Below are the code and all the weights of a small trained network. Each question names an input and a class and asks about switching units off, where a switched-off unit gives its printed mean instead of its output.

import numpy as np


def w(rows, s, z=0):
    codes = np.array(rows[::2]) - 128.0
    scale = np.full(codes.shape[1], s)
    scale[-1] = z or s
    return codes * scale


def f(y):
    return y / 2 * (1 + np.tanh(0.7978845608 * (y + 0.044715 * y**3)))


def log_softmax(a):
    a = a - a.max(-1, keepdims=True)
    return a - np.log(np.exp(a).sum(-1, keepdims=True))


def net(x, mask):
    res = np.array(x, float).reshape(1, 8) / 4 @ E
    y = f(res @ A[0][:, :-1].T + A[0][:, -1])
    res = res + np.where(mask, y, B[0][:, -1]) @ B[0][:, :-1]
    return log_softmax(res[-1] @ U[:, :-1].T + U[:, -1])


A, B = {}, {}
E = w([
[65,209,179,109,132,203,181],'x0',
[48,144,90,175,54,29,191],'x1',
[54,109,110,165,85,233,92],'x2',
[205,169,123,165,7,160,183],'x3',
[54,120,253,119,113,104,116],'x4',
[120,43,66,80,115,208,58],'x5',
[31,142,133,39,119,62,90],'x6',
[173,226,152,82,94,94,18],'x7',
],0.0066)
A[0] = w([
[46,44,167,92,163,73,254,63],'neuron 0',
[112,113,169,118,166,112,149,163],'neuron 1',
[209,139,59,85,147,128,128,73],'neuron 2',
[138,167,105,237,119,78,189,58],'neuron 3',
[229,102,117,59,204,125,102,113],'neuron 4',
[132,181,182,114,106,173,121,134],'neuron 5',
[210,132,76,132,106,120,149,137],'neuron 6',
[123,243,214,147,83,205,154,70],'neuron 7',
[112,173,134,63,103,26,84,101],'neuron 8',
[145,97,212,173,228,109,25,61],'neuron 9',
[116,168,138,72,100,29,71,82],'neuron 10',
[83,57,107,121,74,176,97,115],'neuron 11',
[185,70,99,190,59,136,113,77],'neuron 12',
[11,133,89,114,171,179,100,1],'neuron 13',
[93,91,94,119,119,185,102,61],'neuron 14',
[57,128,142,92,165,143,123,201],'neuron 15',
[127,129,124,120,141,138,116,128],'neuron 16',
[94,105,168,117,102,49,84,79],'neuron 17',
],0.013,0.0043)
B[0] = w([
[81,163,206,253,101,88,123,254],'neuron 0',
[133,133,192,127,92,142,152,177],'neuron 1',
[148,133,112,162,157,85,53,204],'neuron 2',
[169,165,50,95,161,129,229,219],'neuron 3',
[163,146,165,156,193,110,45,243],'neuron 4',
[112,155,112,111,79,124,78,183],'neuron 5',
[182,131,64,137,158,101,117,221],'neuron 6',
[170,186,140,90,17,118,85,231],'neuron 7',
[108,52,155,88,118,45,140,240],'neuron 8',
[165,119,194,85,178,237,187,224],'neuron 9',
[109,56,136,80,127,53,141,232],'neuron 10',
[97,83,104,142,97,180,115,219],'neuron 11',
[169,41,115,149,94,165,163,224],'neuron 12',
[61,158,49,110,163,140,111,213],'neuron 13',
[99,109,81,139,145,154,99,195],'neuron 14',
[79,177,109,105,136,141,157,217],'neuron 15',
[125,117,123,115,143,142,122,137],'neuron 16',
[80,111,117,90,141,100,174,200],'neuron 17',
],0.024,0.0095)
U = w([
[166,185,153,68,47,148,86,157],'0',
[133,24,92,179,99,222,105,5],'1',
[57,175,196,222,107,133,187,93],'2',
[229,112,133,150,198,127,38,114],'3',
[92,75,191,50,134,80,149,249],'4',
[1,141,94,111,148,214,98,97],'5',
[212,152,72,163,124,121,215,120],'6',
[128,135,229,74,198,235,122,120],'7',
],0.0065,0.0019)

Each question gives the input, the list of numbers given to net, and the class t.
The units are the neurons (one row each of A and B). Each row of codes is followed by its name. A weight is (code - 128) times the scale printed after its matrix; where a second scale follows, it is the last column's (A, B and U).
mask holds one flag per neuron, in row order. A switched-off neuron (its flag False) gives its mean, the last column of its row in B, instead of its output. The means were averaged over made-up inputs and are rounded, as every weight is.
A unit's drop is (log p(t) with every unit on - log p(t) with that unit switched off) / (log p(t) with every unit on - log p(t) with every unit switched off).
The circuit of an input: a set's keep is (log p(t) with only the set's units on - log p(t) with every unit switched off) / (log p(t) with every unit on - log p(t) with every unit switched off). Starting from the 12 units with the biggest drops (on a tie, the unit counted first), units are removed one at a time, each time the one whose removal leaves the highest keep (on an exact tie, the one counted first), for as long as the keep stays at least 0.8.
units of the circuit, in order: the units of the circuit, biggest drop first
top k neurons: the k neurons with the biggest drops, biggest first
drop when u is switched off: that unit's drop, to one decimal
input [-5,-3,-3,0,6,-5,0,-6], class 2: units of the circuit, in order => neuron 0
input [-8,2,-4,7,-5,-3,6,4], class 4: top 2 neurons => neuron 8; neuron 10
input [-1,-7,-3,7,5,-2,-4,6], class 0: top 2 neurons => neuron 7; neuron 5
input [-3,-2,1,4,-7,-8,7,0], class 6: top 2 neurons => neuron 3; neuron 4
input [1,-4,-4,-5,2,-4,1,2], class 7: top 2 neurons => neuron 9; neuron 4
input [1,-7,-3,-5,-6,6,8,4], class 3: top 2 neurons => neuron 4; neuron 2
input [-2,1,7,4,1,4,-5,8], class 1: top 2 neurons => neuron 12; neuron 11
input [8,-8,-1,-1,5,-6,5,-5], class 2: top 2 neurons => neuron 0; neuron 15
input [-7,-2,-5,4,-2,-3,5,-2], class 3: top 3 neurons => neuron 4; neuron 6; neuron 2
input [2,-5,7,-6,-6,-5,0,5], class 7: top 2 neurons => neuron 9; neuron 11
input [0,-3,0,5,-2,-8,5,3], class 0: top 3 neurons => neuron 7; neuron 5; neuron 17
input [-5,3,-4,2,-8,4,-2,-4], class 3: top 2 neurons => neuron 2; neuron 4
input [8,0,8,7,5,1,-2,-6], class 0: drop when neuron 7 is switched off => 2.6
input [-8,-6,-2,7,-5,-1,-1,-6], class 3: drop when neuron 5 is switched off => 0.0
input [4,-4,8,4,6,-1,-2,1], class 0: units of the circuit, in order => neuron 7
input [-3,2,8,-6,-8,-6,-5,-7], class 6: drop when neuron 3 is switched off => 1.5
input [0,8,-1,-4,1,-6,8,-4], class 2: drop when neuron 0 is switched off => 7.5
